Here is a tiny trained network, its code and every weight. The questions are about switching its units off for an input and a class, where a switched-off unit gives its printed mean instead of its output.

import numpy as np


def w(rows, s, z=0):
    codes = np.array(rows[::2]) - 128.0
    scale = np.full(codes.shape[1], s)
    scale[-1] = z or s
    return codes * scale


def f(y):
    return y / 2 * (1 + np.tanh(0.7978845608 * (y + 0.044715 * y**3)))


def log_softmax(a):
    a = a - a.max(-1, keepdims=True)
    return a - np.log(np.exp(a).sum(-1, keepdims=True))


def net(x, mask):
    res = np.array(x, float).reshape(1, 7) / 4 @ E
    y = f(res @ A[0][:, :-1].T + A[0][:, -1])
    res = res + np.where(mask, y, B[0][:, -1]) @ B[0][:, :-1]
    return log_softmax(res[-1] @ U[:, :-1].T + U[:, -1])


A, B = {}, {}
E = w([
[141,11,33,125,134,169,60,104,142],'x0',
[138,131,125,120,118,134,133,132,120],'x1',
[220,142,114,185,126,112,177,167,249],'x2',
[126,129,114,129,151,133,143,139,117],'x3',
[143,114,146,144,137,134,140,130,114],'x4',
[134,149,107,102,103,150,129,124,132],'x5',
[71,139,134,181,95,181,68,230,127],'x6',
],0.011)
A[0] = w([
[102,149,122,160,141,128,130,149,112,104],'n1',
[29,93,201,56,104,112,190,84,62,60],'n2',
[98,197,177,144,131,163,77,245,145,129],'n3',
[186,10,62,121,130,141,96,106,162,80],'n4',
[62,141,165,75,150,105,120,78,52,161],'n5',
[86,65,115,124,118,179,88,145,81,94],'n6',
[136,79,124,66,156,95,139,43,130,228],'n7',
[143,160,135,162,96,71,174,114,154,116],'n8',
[75,213,209,145,111,119,144,148,87,1],'n9',
[170,177,154,89,167,81,217,134,185,118],'n10',
[197,88,163,137,143,98,74,120,118,98],'n11',
[77,74,111,136,140,205,28,172,89,109],'n12',
[153,113,172,103,108,77,174,145,130,93],'n13',
[139,131,122,110,146,113,142,139,134,106],'n14',
[156,103,119,63,181,89,131,2,117,79],'n15',
[146,80,122,175,127,162,172,176,221,64],'n16',
],0.0083,0.0089)
B[0] = w([
[183,104,117,142,105,131,163,119,138,135],'n1',
[137,179,109,211,83,88,190,186,126,189],'n2',
[109,150,71,213,65,161,172,148,65,217],'n3',
[113,203,32,255,47,148,155,176,47,207],'n4',
[84,158,64,221,43,151,97,185,123,224],'n5',
[148,64,200,74,224,86,103,53,138,204],'n6',
[179,173,143,170,109,128,182,151,126,224],'n7',
[151,69,152,89,120,91,151,149,148,173],'n8',
[12,61,104,168,85,186,70,102,23,175],'n9',
[242,130,196,50,173,62,98,104,201,212],'n10',
[160,124,158,148,81,97,168,95,146,132],'n11',
[146,54,236,50,221,117,94,83,214,247],'n12',
[151,133,114,90,142,129,159,123,177,149],'n13',
[155,127,117,114,148,122,115,136,114,125],'n14',
[29,107,77,170,41,173,66,132,38,186],'n15',
[24,180,89,155,124,165,79,166,38,173],'n16',
],0.0067,0.012)
U = w([
[137,189,113,156,107,128,166,132,117,131],'0',
[85,115,101,140,113,173,86,114,94,229],'1',
[152,77,168,2,197,115,109,76,186,6],'2',
],0.012,0.0016)

Each question gives the input, the list of numbers given to net, and the class t.
The units are the neurons (one row each of A and B). Each row of codes is followed by its name. A weight is (code - 128) times the scale printed after its matrix; where a second scale follows, it is the last column's (A, B and U).
mask holds one flag per neuron, in row order. A switched-off neuron (its flag False) gives its mean, the last column of its row in B, instead of its output. The means were averaged over made-up inputs and are rounded, as every weight is.
A unit's drop is (log p(t) with every unit on - log p(t) with that unit switched off) / (log p(t) with every unit on - log p(t) with every unit switched off).
The circuit of an input: a set's keep is (log p(t) with only the set's units on - log p(t) with every unit switched off) / (log p(t) with every unit on - log p(t) with every unit switched off). Starting from the 12 units with the biggest drops (on a tie, the unit counted first), units are removed one at a time, each time the one whose removal leaves the highest keep (on an exact tie, the one counted first), for as long as the keep stays at least 0.8.
units of the circuit, in order: the units of the circuit, biggest drop first
most important unit: the unit with the biggest drop
k most important neurons: the k neurons with the biggest drops, biggest first
drop when u is switched off: that unit's drop, to one decimal
input [4,-5,5,0,-6,6,-8], class 0: most important unit -> n7
input [-1,1,-8,-1,-1,0,-5], class 0: 2 most important neurons -> (n2 n7)
input [-1,7,-8,8,-1,3,-6], class 0: 4 most important neurons -> (n2 n7 n9 n12)
input [7,7,1,3,4,1,-4], class 0: 3 most important neurons -> (n7 n4 n9)
input [-3,-5,-7,6,-1,-5,-8], class 0: 2 most important neurons -> (n2 n7)
input [7,-4,6,0,-2,-8,-4], class 0: 2 most important neurons -> (n4 n7)
input [-1,-1,3,-6,-8,-7,-7], class 2: 2 most important neurons -> (n10 n4)
input [8,0,7,-2,2,0,-8], class 0: 2 most important neurons -> (n7 n4)
input [8,7,-1,-1,7,-6,4], class 2: 2 most important neurons -> (n12 n6)
input [-3,-8,1,-6,1,0,-1], class 2: drop when n4 is switched off -> 0.4
input [-8,0,7,-5,-2,-4,-1], class 2: drop when n10 is switched off -> 0.5
input [6,7,-2,3,7,-8,7], class 2: drop when n12 is switched off -> 0.4
input [6,7,-8,-8,-4,-1,8], class 2: drop when n12 is switched off -> 0.5
input [8,-7,5,-8,-8,-1,-5], class 0: units of the circuit, in order -> (n4)
